Here is a tiny trained network, its code and every weight. The questions are about switching its units off for an input and a class, where a switched-off unit gives its printed mean instead of its output.

import numpy as np


def w(rows, s, z=0):
    codes = np.array(rows[::2]) - 128.0
    scale = np.full(codes.shape[1], s)
    scale[-1] = z or s
    return codes * scale


def norm(h):
    return h / np.sqrt((h * h).mean(-1, keepdims=True) + 1e-5)


def f(y):
    return y / 2 * (1 + np.tanh(0.7978845608 * (y + 0.044715 * y**3)))


def log_softmax(a):
    a = a - a.max(-1, keepdims=True)
    return a - np.log(np.exp(a).sum(-1, keepdims=True))


def net(x, mask):
    res = np.array(x, float).reshape(1, 6) / 4 @ E
    u = 0
    for l in range(2):
        y = f(norm(res) @ A[l][:, :-1].T + A[l][:, -1])
        res = res + np.where(mask[u : u + 7], y, B[l][:, -1]) @ B[l][:, :-1]
        u += 7
    return log_softmax(norm(res)[-1] @ U[:, :-1].T + U[:, -1])


A, B = {}, {}
E = w([
[92,182,86,42,182,72,99],'x0',
[132,114,72,122,126,109,168],'x1',
[8,2,148,152,133,83,87],'x2',
[77,181,138,185,21,86,108],'x3',
[140,104,96,106,101,124,123],'x4',
[84,101,150,35,79,151,217],'x5',
],0.0086)
A[0] = w([
[188,254,84,62,134,155,109,164],'0.n0',
[222,94,140,218,76,185,180,114],'0.n1',
[95,175,187,68,73,137,231,96],'0.n2',
[96,206,120,164,48,87,129,2],'0.n3',
[148,170,83,38,166,93,68,101],'0.n4',
[94,217,107,63,150,66,100,78],'0.n5',
[201,173,90,220,148,80,63,77],'0.n6',
],0.014,0.0049)
B[0] = w([
[236,91,180,201,126,49,132,246],'0.n0',
[64,142,230,149,128,178,193,218],'0.n1',
[157,81,38,135,104,205,13,200],'0.n2',
[116,248,121,33,148,60,152,178],'0.n3',
[26,185,164,140,147,203,134,198],'0.n4',
[34,46,189,148,43,206,189,192],'0.n5',
[140,67,45,68,76,230,55,223],'0.n6',
],0.014,0.011)
A[1] = w([
[161,96,207,102,131,157,131,164],'1.n0',
[151,95,117,53,133,176,92,61],'1.n1',
[102,211,136,76,70,78,81,18],'1.n2',
[63,76,132,115,169,73,80,114],'1.n3',
[141,134,146,110,252,162,128,250],'1.n4',
[154,112,107,70,135,89,163,93],'1.n5',
[111,94,124,148,139,101,108,108],'1.n6',
],0.019,0.0014)
B[1] = w([
[81,151,111,59,151,78,112,254],'1.n0',
[127,135,39,156,159,132,110,240],'1.n1',
[109,140,60,168,200,62,185,184],'1.n2',
[250,141,215,135,117,140,114,211],'1.n3',
[81,142,20,148,124,45,187,182],'1.n4',
[109,141,79,69,102,148,161,127],'1.n5',
[148,159,134,116,83,123,144,151],'1.n6',
],0.017,0.0099)
U = w([
[138,99,23,141,104,222,52,85],'0',
[11,131,207,127,91,185,180,74],'1',
[109,165,69,143,144,79,171,254],'2',
[233,120,207,137,99,108,120,87],'3',
],0.012,0.004)

Each question gives the input, the list of numbers given to net, and the class t.
The units are the neurons (one row each of A and B). Each row of codes is followed by its name. A weight is (code - 128) times the scale printed after its matrix; where a second scale follows, it is the last column's (A, B and U).
mask holds one flag per neuron, layer by layer. A switched-off neuron (its flag False) gives its mean, the last column of its row in B, instead of its output. The means were averaged over made-up inputs and are rounded, as every weight is.
A unit's drop is (log p(t) with every unit on - log p(t) with that unit switched off) / (log p(t) with every unit on - log p(t) with every unit switched off).
The circuit of an input: a set's keep is (log p(t) with only the set's units on - log p(t) with every unit switched off) / (log p(t) with every unit on - log p(t) with every unit switched off). Starting from the 12 units with the biggest drops (on a tie, the unit counted first), units are removed one at a time, each time the one whose removal leaves the highest keep (on an exact tie, the one counted first), for as long as the keep stays at least 0.8.
units of the circuit, in order: the units of the circuit, biggest drop first
most important unit: the unit with the biggest drop
top k neurons: the k neurons with the biggest drops, biggest first
k most important neurons of layer l: the k neurons of layer l with the biggest drops, biggest first
input [-2,-1,1,-8,-4,3], class 2: most important unit	0.n6
input [2,1,-3,-4,8,3], class 2: top 3 neurons	0.n6; 1.n0; 1.n3
input [4,-8,5,4,1,0], class 3: top 2 neurons	1.n3; 0.n1
input [-1,5,-8,2,1,6], class 3: top 3 neurons	0.n0; 0.n6; 1.n1
input [-5,0,-4,-8,5,-2], class 2: top 2 neurons	0.n5; 1.n4
input [4,8,-6,-4,6,3], class 3: 2 most important neurons of layer 0	0.n0; 0.n6
input [-5,-8,-5,8,3,-1], class 2: 3 most important neurons of layer 0	0.n3; 0.n5; 0.n4
input [8,-7,0,4,-1,8], class 0: 2 most important neurons of layer 0	0.n2; 0.n1
input [-1,5,3,-1,1,1], class 3: 4 most important neurons of layer 0	0.n6; 0.n2; 0.n1; 0.n3
input [6,-1,-7,-1,0,6], class 3: 2 most important neurons of layer 1	1.n1; 1.n4
input [6,-5,-6,-1,-5,-3], class 1: 2 most important neurons of layer 0	0.n5; 0.n4
input [-1,-2,5,7,-2,2], class 2: top 2 neurons	1.n2; 0.n3
input [-5,-8,8,-3,-5,6], class 3: top 4 neurons	0.n6; 1.n3; 0.n1; 0.n5
input [-1,-7,-5,-8,0,-7], class 2: 2 most important neurons of layer 1	1.n4; 1.n0
input [4,-1,0,4,1,6], class 0: units of the circuit, in order	0.n2
input [-2,-7,6,-6,-6,0], class 2: 2 most important neurons of layer 1	1.n4; 1.n0
input [3,-6,1,8,5,3], class 2: top 2 neurons	0.n3; 1.n2
input [-6,8,-7,-8,-5,-6], class 2: 2 most important neurons of layer 0	0.n5; 0.n2
input [1,7,-5,-4,-8,2], class 3: top 2 neurons	0.n0; 1.n1
input [-1,1,1,8,-1,6], class 2: most important unit	0.n3
input [4,8,-7,-5,4,3], class 3: top 3 neurons	0.n0; 0.n6; 1.n1
input [-1,2,-6,1,-7,7], class 0: top 2 neurons	0.n2; 1.n3
input [-4,3,6,4,0,3], class 3: 4 most important neurons of layer 0	0.n6; 0.n5; 0.n1; 0.n4
input [-4,4,-2,4,5,1], class 1: top 3 neurons	0.n1; 1.n1; 1.n4
input [8,-2,-5,4,3,8], class 0: top 2 neurons	0.n2; 0.n1
input [-8,-3,-4,1,5,6], class 1: 2 most important neurons of layer 0	0.n1; 0.n6
input [-3,7,0,-8,-8,-1], class 2: most important unit	1.n4
